Here is a tiny trained network, its code and every weight. The questions are about switching its units off for an input and a class, where a switched-off unit gives its printed mean instead of its output.

import numpy as np


def w(rows, s, z=0):
    codes = np.array(rows[::2]) - 128.0
    scale = np.full(codes.shape[1], s)
    scale[-1] = z or s
    return codes * scale


def f(y):
    return y / 2 * (1 + np.tanh(0.7978845608 * (y + 0.044715 * y**3)))


def log_softmax(a):
    a = a - a.max(-1, keepdims=True)
    return a - np.log(np.exp(a).sum(-1, keepdims=True))


def net(x, mask):
    res = np.array(x, float).reshape(1, 2) / 4 @ E
    y = f(res @ A[0][:, :-1].T + A[0][:, -1])
    res = res + np.where(mask, y, B[0][:, -1]) @ B[0][:, :-1]
    return log_softmax(res[-1] @ U[:, :-1].T + U[:, -1])


A, B = {}, {}
E = w([
[135,246,191,212,39,129,76],'x0',
[182,40,193,155,192,156,40],'x1',
],0.012)
A[0] = w([
[87,135,84,137,122,151,62,249],'N1',
[126,187,217,218,2,122,72,77],'N2',
[93,168,116,60,84,120,164,89],'N3',
[65,64,87,49,223,116,207,105],'N4',
[128,27,73,8,190,57,60,115],'N5',
[203,89,149,124,105,121,84,87],'N6',
[100,132,38,108,131,29,205,107],'N7',
[140,66,149,144,139,194,34,106],'N8',
[66,177,54,111,47,116,187,106],'N9',
[145,115,223,148,183,110,43,101],'N10',
[59,168,108,170,54,105,166,103],'N11',
[134,188,158,108,133,145,191,85],'N12',
],0.0083,0.013)
B[0] = w([
[133,120,248,112,81,34,141,245],'N1',
[130,170,129,209,104,211,107,249],'N2',
[92,126,73,155,202,147,168,161],'N3',
[163,149,168,164,81,201,61,217],'N4',
[110,167,145,183,100,142,138,220],'N5',
[96,131,74,140,192,167,151,150],'N6',
[65,114,134,185,145,132,116,186],'N7',
[75,117,82,150,206,117,193,194],'N8',
[71,106,141,110,171,121,184,209],'N9',
[82,136,108,118,197,130,153,199],'N10',
[109,112,137,152,141,155,174,188],'N11',
[113,132,72,107,182,179,141,138],'N12',
],0.014,0.013)
U = w([
[135,159,151,162,87,241,102,55],'0',
[49,81,112,126,232,115,186,131],'1',
[139,111,221,103,75,4,133,255],'2',
[123,141,77,57,159,76,140,89],'3',
],0.013,0.0077)

Each question gives the input, the list of numbers given to net, and the class t.
The units are the neurons (one row each of A and B). Each row of codes is followed by its name. A weight is (code - 128) times the scale printed after its matrix; where a second scale follows, it is the last column's (A, B and U).
mask holds one flag per neuron, in row order. A switched-off neuron (its flag False) gives its mean, the last column of its row in B, instead of its output. The means were averaged over made-up inputs and are rounded, as every weight is.
A unit's drop is (log p(t) with every unit on - log p(t) with that unit switched off) / (log p(t) with every unit on - log p(t) with every unit switched off).
The circuit of an input: a set's keep is (log p(t) with only the set's units on - log p(t) with every unit switched off) / (log p(t) with every unit on - log p(t) with every unit switched off). Starting from all 12 units, units are removed one at a time, each time the one whose removal leaves the highest keep (on an exact tie, the one counted first), for as long as the keep stays at least 0.8.
units of the circuit, in order: the units of the circuit, biggest drop first
top k neurons: the k neurons with the biggest drops, biggest first
drop of u: that unit's drop, to one decimal
input [-6,-2], class 0: units of the circuit, in order -> [N4]
input [-1,-3], class 2: top 2 neurons -> [N8; N10]
input [5,-6], class 1: top 3 neurons -> [N9; N4; N3]
input [7,8], class 1: top 4 neurons -> [N8; N10; N4; N6]
input [3,-4], class 1: top 2 neurons -> [N4; N9]
input [-4,-4], class 0: top 3 neurons -> [N4; N8; N10]
input [0,-3], class 2: top 2 neurons -> [N8; N10]
input [3,-3], class 2: top 2 neurons -> [N4; N8]
input [-7,7], class 0: top 2 neurons -> [N4; N5]
input [-7,-7], class 0: top 2 neurons -> [N4; N8]
input [4,-6], class 1: top 2 neurons -> [N9; N4]
input [-3,-1], class 2: drop of N2 -> 0.7
input [-5,-1], class 0: drop of N2 -> 0.0
input [6,-8], class 1: units of the circuit, in order -> [N9]
input [-5,-5], class 0: drop of N4 -> 1.8
